Each row has a name. Each question is about the rows just above it.

[26 22  1  6 19] = J
[ 15 -11 -16  21 -21] = T
[-34 -25 -28 -12 -45] = W
[ 1 -1  9 -1  9] = M
[ 86  21 -47  38   7] = Z
[ -3  -5 -32   0   6] = D
[21 22  3 17 18] = Q
[26 -9 15 -9 18] = K
Which value is in both J and Q? : [22]
The one value in T and K: : [15]
The row with [26 -9 15 -9 18] is : K
The one value in J and D: : [6]
Shared by M and J: : [1]

[-24  35  32   4  11  35 -40 -30  -1  16  -5 -14   9   8   1  63 -24 -23
   9 -38 -16   9   2 -36 -36  -6  20  -9 -41  21  -2  -4  26  -4  27  -5
 -12  -1  24  -1  17  13  -8  -2   5   1  -5  -3   7] = L
[  2   2  -2   1   1  -1 -46 -29   1   3  -2  -1  -1   1   1   0  -2   4
   3   2   1   1  -2   1   0  -1  -1   2  -1   1   0 -47   1  -1  -2   0
   0   2  24   2  18 -19  -2   2  -1   0   1   0  -1] = R
[  2   2  -2   1   1  -1   0 -29   1   3  -2  -1  -1 -17   1   0   2   4
   3   2   1   1  -2   1   0  -1  -1  -1  -1   1   0  -1   1  -1  -2   0
   0   2  24   2  18 -19  -2   2  -1   5   1   0  -1] = B
[-32  43  39   6  13  46 -50 -38  -1  20   1 -17  14  12   2  78 -31 -31
   8 -50 -21   7   9 -48 -47  -8  24  -9 -52  21   0  -7  31   0  36  -2
 -15 -29  30   1  17 -19  -9  -6   5   4 -11 -10   8] = A
Whose row is [-24  35  32   4  11  35 -40 -30  -1  16  -5 -14   9   8   1  63 -24 -23
   9 -38 -16   9   2 -36 -36  -6  20  -9 -41  21  -2  -4  26  -4  27  -5
 -12  -1  24  -1  17  13  -8  -2   5   1  -5  -3   7]? : L
Where do [  2   2  -2   1   1  -1   0 -29   1   3  -2  -1  -1 -17   1   0   2   4
   3   2   1   1  -2   1   0  -1  -1  -1  -1   1   0  -1   1  -1  -2   0
   0   2  24   2  18 -19  -2   2  -1   5   1   0  -1] appear? : B

[-25 -52  -6 -12 -30  -3 -44 -29  12  -7   1 -11  -3  -3 -13  -4 -41 -34
 -31 -40  -8 -40  -2 -30 -35]  Y
[-11  -4 -23  -7 -14 -14 -33 -11   2 -24 -16 -29 -24 -24 -16 -10  22  17
 -31 -28 -19  23 -13 -26  23]  C
[-46 -52 -30 -36 -21 -28 -50 -19 -11 -29 -24 -31 -25 -25 -17 -28 -40 -38
 -42 -46  -8 -12 -27 -31 -30]  S
[-63 -57 -59 -57 -15 -57 -72 -10 -37 -58 -54 -60 -55 -53 -18 -55 -33 -42
 -61 -63  -9 -33 -56 -33 -25]  H
[-24 -37 -19 -22   1 -21 -36   3  -3 -20  -4 -21 -19 -17   8 -22 -26 -32
  -3 -11 -23 -23 -20  -3 -28]  N
Whose row is [-46 -52 -30 -36 -21 -28 -50 -19 -11 -29 -24 -31 -25 -25 -17 -28 -40 -38
 -42 -46  -8 -12 -27 -31 -30]? : S
The one value in Y and H: : [-25]
The one value in H and N: : [-37]
Which value is in both N and H? : [-37]

[  8  -9 -36  54   3 -53 -10]  G
[  8  35 -36  54 -54 -52 -29]  E
[ 36  -2  35  12 -52   5 -53]  F
The one value in G and F: : [-53]
The one value in F and G: : [-53]
Whose row is [  8  35 -36  54 -54 -52 -29]? : E
Whose row is [  8  -9 -36  54   3 -53 -10]? : G

[-70   4   9  13 -10 -35] : Noro
[ 62  11  23 -23  76  16] : sagub
[-11 -20 -43  35  25  48] : Lepof
[29 -7 28 11 37 36] : Gikeb
[ 61 -15   0  17   1  -9] : dorim
[ 29  28 -45  11  62  24] : Vozu
[-11 -20 -43  35  25  48] is in which row? : Lepof

[-21 -20 -39  20 -17 -21  52] = fomo
[ 44  46 -68  51  45  46  46] = gofof
[ 0  1 52  0  2  1  0] = Laf
[-21 -20 -39 -21 -13 -21 -21] = peze
[10  9 21 11  8 10 10] = pul
[21  9 10 11 57 57 56] = fomar
Which row holds [ 0  1 52  0  2  1  0]? : Laf
Whose row is [21  9 10 11 57 57 56]? : fomar
Shared by Laf and fomo: : [52]
Whose row is [10  9 21 11  8 10 10]? : pul

[ -5 -17  16 -16  38 -45] = piz
[  1   3  14 -12 -13  22] = tef
[-36  23  16  23  18 -11] = Bof
[-13  19  64  27 -35 -30] = mib
[ 22  16  62  32 -56 -35] = vesem
[-11  32 -21  22  41 -11] = rapu
[-18 -36 -56  33 -35   7] = falo
[  6 -17  16  22  38 -45] = guvet
[ -2  15 -13 -66  60  -8] = Rades
[  4 -44 -12 -71 -12 -27] = Tego
[  9   1 -34  -3   7  -8] = tafet
The one value in guvet and tef: : [22]
The one value in Bof and falo: : [-36]
Shared by tef and vesem: : [22]
Shared by rapu and guvet: : [22]
Which value is in both tef and mib? : [-13]
Shared by Bof and vesem: : [16]

[  7 -10  47 -53  29  68 -39 -37 -78   6 -43   4 -48  36]  U
[  5  32 -61 -51  -3 -45  14   6  59   6  23   4  -3  53]  V
[  7  64  30 -10   5 -56  22   7  15   5 -58   3   8 -33]  X
Shared by V and X: : [5]
The one value in X and V: : [5]
Whose row is [  7  64  30 -10   5 -56  22   7  15   5 -58   3   8 -33]? : X

[ -6  11  21  20   4  28   6 -43 -17 -18  -4 -13   7  10   6  -3   8 -16
 -44 -31 -13  12 -21  20 -10 -20 -18  21  38  17] : monip
[-18 -45  26  22   4  28   6 -43 -17 -18  -4 -13   7  10   6  -3   8 -16
 -14 -31  21  12  -6 -38 -47  -3 -11 -12 -18  -2] : sized
[-18 -45  21  22   4  28   6 -43 -17 -18  -4 -13   7  10   6  -3   8 -16
 -14 -31 -13  12 -21  20 -10 -20 -17  21  38  17] : Viv
[ 26 -26   6  12  -4 -43 -30   6  -9   4 -20  29 -23 -14  49   9 -26   9
  -8  -2 -25  -3  -7  11  28 -30   6  25  37  32] : Boluk
Where do [ -6  11  21  20   4  28   6 -43 -17 -18  -4 -13   7  10   6  -3   8 -16
 -44 -31 -13  12 -21  20 -10 -20 -18  21  38  17] appear? : monip
Whose row is [-18 -45  26  22   4  28   6 -43 -17 -18  -4 -13   7  10   6  -3   8 -16
 -14 -31  21  12  -6 -38 -47  -3 -11 -12 -18  -2]? : sized

[ 63  69 -17  19  67 -67 -16 -25] = Fupas
[ 6 17  3 -1  3 25 -4  2] = torik
[-35 -34  37  19 -36 -62  20  55] = koz
[ 60  65  -8  -9  53   3 -15 -14] = Vofes
[ 26  41  12 -53  29 -18   7  19] = kupud
Where do [ 63  69 -17  19  67 -67 -16 -25] appear? : Fupas
Shared by kupud and Fupas: : [19]

[ 28  -7  23  60  32 -20 -42 -13  21  14  -7] -> lema
[  6 -52  32  22   3   5 -14  23  48 -17 -52] -> ter
[-14  -6  19   8   5 -12  -2  29  18 -22  32] -> taf
[  3  40 -51  20  14 -27 -14  -5 -52  13 -47] -> kili
[ -4 -27  -7 -10 -12  70 -13  32   4 -51  16] -> Goz
The one value in lema and taf: : [32]
Which value is in both kili and lema? : [14]
The one value in ter and Goz: : [32]
Which value is in both lema and kili? : [14]
Shared by taf and kili: : [-14]
Where do [ -4 -27  -7 -10 -12  70 -13  32   4 -51  16] appear? : Goz

[-43   2 -12  61  54 -33 -14  -7  18 -14] -> vum
[-16   4  16  68  39 -17 -41  17  29 -33] -> nivov
[-31  62  -4   4   2   6   2 -14  63   7] -> bil
[ 26  13  12 -13 -13  12 -16  -5  13  14] -> det
[-28 -24 -58   1  54 -12  45 -90 -75  63] -> Mep
[-29  -6  -8 -45 -32 -11  34  39 -41 -35] -> Dunok
[ 26 -32  12 -13 -13  31 -90  -5  13  14] -> fole
[-29  -6  -8 -45  26 -11  34  39 -41 -35] -> bezif
[-43   5 -12  61  54 -33 -14  -7  18 -14] -> logat
[ 33 -32  -6 -12 -15  28   9 -19  26  17] -> rir
[-90 -45 -14 -51 -13   5  58  41 -13 -37] -> tamab
Whose row is [ 26 -32  12 -13 -13  31 -90  -5  13  14]? : fole
Shared by tamab and bil: : [-14]
Which value is in both Mep and fole? : [-90]
The one value in Mep and bil: : [63]
Shared by fole and Dunok: : [-32]
Shared by bezif and tamab: : [-45]

